Below is a small trained network, with its code and all its weights. Each question gives an input and a class and asks what happens when units are switched off, that is, made to give their printed mean instead of their output.

import numpy as np


def w(rows, s, z=0):
    codes = np.array(rows[::2]) - 128.0
    scale = np.full(codes.shape[1], s)
    scale[-1] = z or s
    return codes * scale


def f(y):
    return y / 2 * (1 + np.tanh(0.7978845608 * (y + 0.044715 * y**3)))


def log_softmax(a):
    a = a - a.max(-1, keepdims=True)
    return a - np.log(np.exp(a).sum(-1, keepdims=True))


def net(x, mask):
    res = np.array(x, float).reshape(1, 8) / 4 @ E
    y = f(res @ A[0][:, :-1].T + A[0][:, -1])
    res = res + np.where(mask, y, B[0][:, -1]) @ B[0][:, :-1]
    return log_softmax(res[-1] @ U[:, :-1].T + U[:, -1])


A, B = {}, {}
E = w([
[243,199,80],'x0',
[111,141,137],'x1',
[152,110,120],'x2',
[112,139,136],'x3',
[70,176,152],'x4',
[124,134,130],'x5',
[83,90,2],'x6',
[185,82,103],'x7',
],0.0076)
A[0] = w([
[162,247,83,141],'N1',
[172,141,130,143],'N2',
[222,216,119,170],'N3',
[197,97,226,62],'N4',
[200,127,82,140],'N5',
[77,101,169,23],'N6',
[93,143,102,246],'N7',
[116,143,77,24],'N8',
[159,179,188,58],'N9',
[153,97,136,213],'N10',
[197,206,106,133],'N11',
[89,79,208,235],'N12',
[164,68,159,58],'N13',
[113,50,178,94],'N14',
[90,131,52,214],'N15',
[168,93,225,64],'N16',
[132,136,185,146],'N17',
[92,104,168,175],'N18',
[127,36,179,162],'N19',
[101,156,177,224],'N20',
[35,213,127,205],'N21',
[98,66,87,182],'N22',
[131,156,168,72],'N23',
[122,142,222,168],'N24',
[156,143,136,74],'N25',
[89,153,138,252],'N26',
[174,86,137,123],'N27',
[75,123,93,200],'N28',
[134,130,186,71],'N29',
[155,128,155,58],'N30',
[158,106,227,43],'N31',
[85,125,30,69],'N32',
[215,228,33,164],'N33',
],0.012,0.0023)
B[0] = w([
[82,67,195,203],'N1',
[82,76,127,155],'N2',
[120,80,160,234],'N3',
[162,167,36,193],'N4',
[77,127,152,191],'N5',
[95,121,92,163],'N6',
[167,182,192,165],'N7',
[82,222,56,139],'N8',
[104,213,46,173],'N9',
[137,89,134,150],'N10',
[33,148,194,206],'N11',
[156,86,169,205],'N12',
[142,126,101,144],'N13',
[78,78,147,168],'N14',
[254,158,98,196],'N15',
[141,179,33,180],'N16',
[164,155,84,159],'N17',
[118,120,164,168],'N18',
[96,32,161,176],'N19',
[169,126,124,174],'N20',
[146,91,143,206],'N21',
[139,152,135,190],'N22',
[139,190,66,143],'N23',
[174,153,98,193],'N24',
[99,107,67,135],'N25',
[175,116,129,166],'N26',
[114,85,96,151],'N27',
[147,166,147,179],'N28',
[110,156,127,149],'N29',
[118,128,96,134],'N30',
[84,220,30,178],'N31',
[176,179,10,197],'N32',
[97,98,167,254],'N33',
],0.005,0.0086)
U = w([
[176,204,61,30],'0',
[55,116,190,109],'1',
[254,154,204,251],'2',
[124,147,145,119],'3',
],0.0093,0.002)

Each question gives the input, the list of numbers given to net, and the class t.
The units are the neurons (one row each of A and B). Each row of codes is followed by its name. A weight is (code - 128) times the scale printed after its matrix; where a second scale follows, it is the last column's (A, B and U).
mask holds one flag per neuron, in row order. A switched-off neuron (its flag False) gives its mean, the last column of its row in B, instead of its output. The means were averaged over made-up inputs and are rounded, as every weight is.
A unit's drop is (log p(t) with every unit on - log p(t) with that unit switched off) / (log p(t) with every unit on - log p(t) with every unit switched off).
The circuit of an input: a set's keep is (log p(t) with only the set's units on - log p(t) with every unit switched off) / (log p(t) with every unit on - log p(t) with every unit switched off). Starting from the 12 units with the biggest drops (on a tie, the unit counted first), units are removed one at a time, each time the one whose removal leaves the highest keep (on an exact tie, the one counted first), for as long as the keep stays at least 0.8.
circuit, biggest first: the units of the circuit, biggest drop first
most important unit: the unit with the biggest drop
k most important neurons: the k neurons with the biggest drops, biggest first
drop of u: that unit's drop, to one decimal
input [5,-1,0,0,6,4,-6,8], class 0: circuit, biggest first	[N4, N9]
input [-3,-4,7,-7,6,-5,7,-1], class 0: circuit, biggest first	[N32, N15]
input [8,-5,5,-3,-7,6,7,-8], class 1: circuit, biggest first	[N33, N1, N11]
input [-5,-3,0,2,-4,0,6,-5], class 0: circuit, biggest first	[N32, N15]
input [5,5,-8,-1,3,6,7,-2], class 2: 2 most important neurons	[N15, N1]
input [-4,5,6,-6,4,2,2,-1], class 2: most important unit	N11
input [-5,-3,-8,-8,1,-7,5,7], class 2: 2 most important neurons	[N15, N31]
input [-6,0,-4,-3,3,4,-7,0], class 0: 2 most important neurons	[N31, N16]
input [7,1,5,-7,-5,1,-8,4], class 0: drop of N11	-0.1
input [6,6,-1,-7,0,-7,-6,0], class 3: drop of N1	0.2
input [3,-3,2,-2,-4,5,-7,8], class 0: drop of N4	0.2
